Below is a small trained network, with its code and all its weights. Each question gives an input and a target symbol and asks what happens when units are switched off, that is, made to give their printed mean instead of their output.

import numpy as np


def w(rows, s, z=0):
    codes = np.array(rows[::2]) - 128.0
    scale = np.full(codes.shape[1], s)
    scale[-1] = z or s
    return codes * scale


def f(y):
    return np.maximum(y, 0)


def softmax(a):
    e = np.exp(a - a.max(-1, keepdims=True))
    return e / e.sum(-1, keepdims=True)


def log_softmax(a):
    a = a - a.max(-1, keepdims=True)
    return a - np.log(np.exp(a).sum(-1, keepdims=True))


def net(x, mask):
    ids = ['ΓΦαβεζημτψ'.index(c) for c in x.split()]
    T = len(ids)
    res = E[ids] + P[:T]
    u = 0
    for l in range(2):
        q, k, v = (res @ M[l].T for M in (Q, K, V))
        z = softmax(np.where(np.tri(T) > 0, q @ k.T / 2**0.5, -1e9)) @ v
        res = res + np.where(mask[u], z, O[l][:, -1]) @ O[l][:, :-1]
        u += 1
        y = f(res @ A[l][:, :-1].T + A[l][:, -1])
        res = res + np.where(mask[u : u + 12], y, B[l][:, -1]) @ B[l][:, :-1]
        u += 12
    return log_softmax(res[-1] @ U[:, :-1].T + U[:, -1])


Q, K, V, O, A, B = {}, {}, {}, {}, {}, {}
E = w([
[64,117,11,174,176,108],'Γ',
[127,70,21,92,105,67],'Φ',
[50,98,156,201,125,67],'α',
[22,129,36,1,72,230],'β',
[110,120,154,146,168,144],'ε',
[155,54,102,66,122,81],'ζ',
[73,134,28,177,211,138],'η',
[227,53,114,27,132,97],'μ',
[152,55,197,94,85,53],'τ',
[97,139,91,163,209,161],'ψ',
],0.014)
P = w([
[96,145,175,173,101,97],'0',
[230,107,72,197,49,151],'1',
[135,90,107,170,121,152],'2',
[168,247,158,88,134,90],'3',
[77,140,143,83,169,104],'4',
[114,59,77,189,118,189],'5',
[74,71,140,128,188,183],'6',
[87,182,158,66,189,83],'7',
[45,126,148,74,190,154],'8',
[39,26,113,160,185,211],'9',
[59,96,127,109,168,158],'10',
[30,132,142,76,181,126],'11',
],0.012)
Q[0] = w([
[118,251,144,65,151,59],'L0H0',
[165,180,127,147,73,160],'L0H0',
],0.019)
K[0] = w([
[157,9,112,208,84,224],'L0H0',
[184,221,108,154,86,83],'L0H0',
],0.013)
V[0] = w([
[104,158,78,148,178,86],'L0H0',
[176,125,163,159,246,100],'L0H0',
],0.013)
O[0] = w([
[36,233,74,78,8,45,245],'L0H0',
[185,138,115,107,180,36,4],'L0H0',
],0.013,0.0036)
A[0] = w([
[146,83,166,153,187,121,192],'L0N0',
[182,79,134,67,129,68,123],'L0N1',
[148,179,162,141,139,119,255],'L0N2',
[83,106,198,154,120,82,163],'L0N3',
[160,105,60,144,153,111,224],'L0N4',
[167,159,29,61,152,186,52],'L0N5',
[175,173,124,136,198,11,114],'L0N6',
[161,136,115,106,90,111,188],'L0N7',
[174,195,173,153,188,107,180],'L0N8',
[138,78,154,54,82,143,137],'L0N9',
[202,75,101,179,160,133,78],'L0N10',
[115,85,44,134,136,126,96],'L0N11',
],0.011,0.0094)
B[0] = w([
[56,75,145,141,101,85,208],'L0N0',
[50,154,144,183,166,126,191],'L0N1',
[74,127,96,226,14,157,221],'L0N2',
[141,104,101,96,89,188,234],'L0N3',
[78,131,188,253,103,147,254],'L0N4',
[60,31,173,27,139,127,185],'L0N5',
[241,157,187,83,184,102,243],'L0N6',
[161,169,90,162,154,210,221],'L0N7',
[92,89,165,122,103,87,167],'L0N8',
[64,212,90,221,174,160,234],'L0N9',
[82,128,83,123,133,83,165],'L0N10',
[155,129,195,110,153,179,227],'L0N11',
],0.0071,0.0069)
Q[1] = w([
[217,36,99,47,80,149],'L1H0',
[112,94,3,231,133,90],'L1H0',
],0.0046)
K[1] = w([
[133,146,201,160,92,82],'L1H0',
[99,155,254,97,74,126],'L1H0',
],0.0066)
V[1] = w([
[90,103,137,3,179,201],'L1H0',
[108,174,64,152,254,161],'L1H0',
],0.0084)
O[1] = w([
[127,102,190,103,13,190,252],'L1H0',
[150,51,47,183,2,79,225],'L1H0',
],0.0096,0.002)
A[1] = w([
[154,38,182,139,181,132,38],'L1N0',
[103,153,50,94,185,156,107],'L1N1',
[133,82,111,102,78,213,33],'L1N2',
[133,179,48,91,100,138,63],'L1N3',
[176,85,139,148,150,56,22],'L1N4',
[181,172,162,123,143,71,99],'L1N5',
[157,82,82,169,144,155,113],'L1N6',
[142,172,86,154,170,115,139],'L1N7',
[255,161,156,113,145,86,2],'L1N8',
[184,131,155,153,150,47,37],'L1N9',
[174,133,121,194,160,97,206],'L1N10',
[98,133,155,196,109,124,236],'L1N11',
],0.014,0.0063)
B[1] = w([
[174,145,105,190,164,111,150],'L1N0',
[209,181,121,132,124,160,174],'L1N1',
[149,153,148,145,166,73,253],'L1N2',
[164,50,139,189,111,109,166],'L1N3',
[165,187,53,85,175,113,142],'L1N4',
[130,96,186,100,53,184,149],'L1N5',
[106,138,139,111,75,123,150],'L1N6',
[78,139,174,113,93,57,181],'L1N7',
[82,170,12,126,92,141,134],'L1N8',
[238,80,117,139,79,173,150],'L1N9',
[99,71,157,91,124,128,176],'L1N10',
[148,133,88,81,152,164,242],'L1N11',
],0.011,0.025)
U = w([
[2,42,120,136,116,165,255],'Γ',
[114,104,167,173,115,55,50],'Φ',
[127,133,82,39,112,131,68],'α',
[98,103,127,202,196,95,77],'β',
[147,94,73,137,176,98,96],'ε',
[167,65,178,67,179,130,108],'ζ',
[135,152,31,193,111,240,243],'η',
[53,209,120,68,167,62,106],'μ',
[98,186,71,213,131,58,32],'τ',
[103,149,188,196,152,147,62],'ψ',
],0.0057,0.0065)

Each question gives the input, a string of symbols that net reads in full, and the target symbol t.
The units are the heads (2 rows each of Q, K, V and O) and the neurons (one row each of A and B). Each row of codes is followed by its name. A weight is (code - 128) times the scale printed after its matrix; where a second scale follows, it is the last column's (O, A, B and U).
mask holds one flag per unit, layer by layer, with each layer's heads first. A switched-off unit (its flag False) gives its mean, the last column of its rows in O or B, instead of its output. The means were averaged over made-up inputs and are rounded, as every weight is.
A unit's drop is (log p(t) with every unit on - log p(t) with that unit switched off) / (log p(t) with every unit on - log p(t) with every unit switched off).
The circuit of an input: a set's keep is (log p(t) with only the set's units on - log p(t) with every unit switched off) / (log p(t) with every unit on - log p(t) with every unit switched off). Starting from the 12 units with the biggest drops (on a tie, the unit counted first), units are removed one at a time, each time the one whose removal leaves the highest keep (on an exact tie, the one counted first), for as long as the keep stays at least 0.8.
circuit, biggest first: the units of the circuit, biggest drop first
top k neurons: the k neurons with the biggest drops, biggest first
k most important neurons of layer l: the k neurons of layer l with the biggest drops, biggest first
input τ α ψ μ α η, target ε: top 2 neurons : L1N0; L1N4
input ζ ζ Φ α ζ α α ψ β, target η: top 3 neurons : L1N1; L1N7; L1N10
input Φ α Φ ε Γ ε τ ψ, target ζ: 3 most important neurons of layer 1 : L1N9; L1N10; L1N5
input τ Γ ζ η η τ ε, target Φ: top 2 neurons : L1N3; L0N6
input Γ μ Γ Γ τ, target τ: 2 most important neurons of layer 0 : L0N7; L0N3
input Γ η ζ η τ Γ Γ α, target τ: circuit, biggest first : L0H0; L1H0
input α μ ζ ψ τ μ, target α: top 4 neurons : L0N6; L1N9; L1N8; L1N7
input τ α α, target β: circuit, biggest first : L0H0; L1H0; L1N0
input ε α η ε μ, target Φ: top 2 neurons : L1N7; L0N6
input β μ α α η α ε ζ, target η: circuit, biggest first : L1N2; L1N7
input α β α Γ η μ Φ Φ ε ψ ζ, target η: 3 most important neurons of layer 1 : L1N2; L1N7; L1N10
input ζ ε Γ τ ψ ζ ε, target α: top neuron : L0N6
input ψ η α ζ, target Φ: 2 most important neurons of layer 1 : L1N7; L1N3
input α η μ ε α μ α ε Φ ψ η, target μ: circuit, biggest first : L0H0
input η α η μ, target μ: circuit, biggest first : L1H0; L1N7; L0H0
input α ε Φ α Γ α η μ α, target Φ: 4 most important neurons of layer 1 : L1N11; L1N3; L1N7; L1N5
input α α Γ α η Γ ζ ψ, target τ: circuit, biggest first : L0H0; L1H0; L1N3
input ε Γ μ α, target τ: circuit, biggest first : L1H0; L0H0
input α Φ μ τ ψ Γ, target β: circuit, biggest first : L0H0; L1H0
input μ Γ ψ α α η, target μ: circuit, biggest first : L1H0; L0H0; L1N7
input μ η μ β α τ, target η: circuit, biggest first : L1N11; L0H0
input ζ μ α ζ Φ, target μ: 3 most important neurons of layer 1 : L1N7; L1N3; L1N9
input α τ Φ, target μ: circuit, biggest first : L1H0; L1N7
input α α α μ ψ η, target ε: circuit, biggest first : L0H0; L1H0
input Γ ζ β Γ μ, target η: top 2 neurons : L1N7; L1N10
input ε α η ψ τ η Γ η ζ ψ, target Φ: top 4 neurons : L0N6; L1N3; L1N7; L1N11
input α α Γ, target μ: circuit, biggest first : L1H0; L1N7
